Here is a tiny trained network, its code and every weight. The questions are about switching its units off for an input and a class, where a switched-off unit gives its printed mean instead of its output.

import numpy as np


def w(rows, s, z=0):
    codes = np.array(rows[::2]) - 128.0
    scale = np.full(codes.shape[1], s)
    scale[-1] = z or s
    return codes * scale


def f(y):
    return np.maximum(y, 0)


def log_softmax(a):
    a = a - a.max(-1, keepdims=True)
    return a - np.log(np.exp(a).sum(-1, keepdims=True))


def net(x, mask):
    res = np.array(x, float).reshape(1, 6) / 4 @ E
    y = f(res @ A[0][:, :-1].T + A[0][:, -1])
    res = res + np.where(mask, y, B[0][:, -1]) @ B[0][:, :-1]
    return log_softmax(res[-1] @ U[:, :-1].T + U[:, -1])


A, B = {}, {}
E = w([
[173,51,109,147],'x0',
[203,86,138,160],'x1',
[240,150,47,175],'x2',
[105,169,3,72],'x3',
[189,201,156,116],'x4',
[170,99,125,9],'x5',
],0.0075)
A[0] = w([
[119,104,118,167,56],'N1',
[102,105,108,175,114],'N2',
[99,94,122,81,63],'N3',
[95,136,154,89,50],'N4',
[150,61,98,187,66],'N5',
[246,119,131,117,143],'N6',
[166,125,100,105,92],'N7',
[156,124,115,133,82],'N8',
[130,111,105,189,31],'N9',
[65,156,112,130,151],'N10',
[128,171,176,138,126],'N11',
[93,132,89,90,46],'N12',
[82,181,182,126,49],'N13',
[136,131,155,115,136],'N14',
[113,104,135,163,59],'N15',
[100,90,150,167,36],'N16',
[112,121,164,130,54],'N17',
[160,63,112,190,91],'N18',
[74,131,77,97,47],'N19',
[174,168,167,129,153],'N20',
[174,76,104,89,176],'N21',
[59,205,146,116,101],'N22',
[174,52,85,184,171],'N23',
[109,100,133,111,50],'N24',
[154,106,155,132,136],'N25',
[90,161,162,54,140],'N26',
[144,128,117,75,111],'N27',
[181,174,128,95,229],'N28',
[132,113,60,111,134],'N29',
[138,114,45,111,154],'N30',
[183,140,149,148,253],'N31',
[105,58,146,110,33],'N32',
[152,31,129,102,28],'N33',
[107,151,134,138,44],'N34',
[163,141,139,110,204],'N35',
[87,72,149,98,43],'N36',
[49,150,116,95,145],'N37',
[114,97,98,211,34],'N38',
[114,119,126,159,122],'N39',
],0.013,0.0035)
B[0] = w([
[125,152,163,167,155],'N1',
[139,120,166,192,174],'N2',
[151,88,78,61,169],'N3',
[143,113,148,141,166],'N4',
[126,166,219,180,206],'N5',
[2,215,8,132,254],'N6',
[151,187,95,104,171],'N7',
[106,158,119,131,154],'N8',
[131,135,172,206,173],'N9',
[167,95,79,177,195],'N10',
[73,59,120,138,179],'N11',
[198,132,62,93,174],'N12',
[186,57,187,108,185],'N13',
[130,114,118,139,153],'N14',
[146,142,157,144,155],'N15',
[188,151,155,144,167],'N16',
[180,118,130,124,152],'N17',
[39,179,189,178,219],'N18',
[182,145,41,110,187],'N19',
[82,79,71,132,193],'N20',
[119,142,177,21,207],'N21',
[174,36,185,166,213],'N22',
[84,200,246,174,252],'N23',
[135,135,116,76,144],'N24',
[124,150,97,131,173],'N25',
[115,69,153,205,212],'N26',
[130,189,111,143,172],'N27',
[25,183,77,113,214],'N28',
[204,146,52,142,195],'N29',
[244,165,67,159,214],'N30',
[49,146,32,144,231],'N31',
[108,148,171,66,167],'N32',
[134,76,182,3,185],'N33',
[131,98,165,93,141],'N34',
[84,134,112,114,181],'N35',
[142,109,133,9,174],'N36',
[181,97,91,148,216],'N37',
[124,145,181,247,193],'N38',
[138,142,145,145,159],'N39',
],0.017,0.0079)
U = w([
[160,39,161,153,108],'0',
[121,164,175,173,126],'1',
[155,75,148,139,139],'2',
[73,117,86,129,109],'3',
[195,116,57,160,86],'4',
[123,208,107,93,73],'5',
[113,143,90,141,247],'6',
[142,127,159,2,135],'7',
],0.0085,0.011)

Each question gives the input, the list of numbers given to net, and the class t.
The units are the neurons (one row each of A and B). Each row of codes is followed by its name. A weight is (code - 128) times the scale printed after its matrix; where a second scale follows, it is the last column's (A, B and U).
mask holds one flag per neuron, in row order. A switched-off neuron (its flag False) gives its mean, the last column of its row in B, instead of its output. The means were averaged over made-up inputs and are rounded, as every weight is.
A unit's drop is (log p(t) with every unit on - log p(t) with that unit switched off) / (log p(t) with every unit on - log p(t) with every unit switched off).
The circuit of an input: a set's keep is (log p(t) with only the set's units on - log p(t) with every unit switched off) / (log p(t) with every unit on - log p(t) with every unit switched off). Starting from the 12 units with the biggest drops (on a tie, the unit counted first), units are removed one at a time, each time the one whose removal leaves the highest keep (on an exact tie, the one counted first), for as long as the keep stays at least 0.8.
circuit, biggest first: the units of the circuit, biggest drop first
most important unit: the unit with the biggest drop
top k neurons: the k neurons with the biggest drops, biggest first
drop when u is switched off: that unit's drop, to one decimal
input [3,-5,-6,-3,7,6], class 0: circuit, biggest first : [N26; N6]
input [-6,0,1,2,1,2], class 4: circuit, biggest first : [N23; N6; N18]
input [4,0,1,6,-1,5], class 5: most important unit : N21
input [-6,1,7,2,-1,-1], class 5: circuit, biggest first : [N26; N22]
input [4,-6,0,-3,2,-3], class 0: circuit, biggest first : [N6; N28]
input [6,4,6,-4,-3,3], class 5: circuit, biggest first : [N6; N21]
input [-2,-6,-2,-8,-3,6], class 0: top 4 neurons : [N26; N21; N6; N28]
input [-3,6,-6,-4,-2,-8], class 0: circuit, biggest first : [N6; N13]
input [-8,0,-8,8,-3,-2], class 4: top 2 neurons : [N19; N12]
input [-3,-1,-4,-8,4,7], class 3: top 2 neurons : [N20; N28]
input [-5,3,7,1,1,0], class 5: top 2 neurons : [N26; N22]
input [1,-5,-1,-4,8,-1], class 0: top 3 neurons : [N6; N13; N22]
input [8,-5,5,6,-7,-4], class 1: drop when N23 is switched off : 0.5
input [4,8,0,4,1,-3], class 1: circuit, biggest first : [N23]
input [4,3,-6,-5,7,6], class 7: top 3 neurons : [N33; N21; N36]
input [6,4,-1,-8,-2,8], class 7: drop when N33 is switched off : 0.3
input [0,-7,-3,6,-4,3], class 4: drop when N12 is switched off : 0.0
input [-7,-2,4,2,5,-1], class 3: drop when N11 is switched off : 0.1
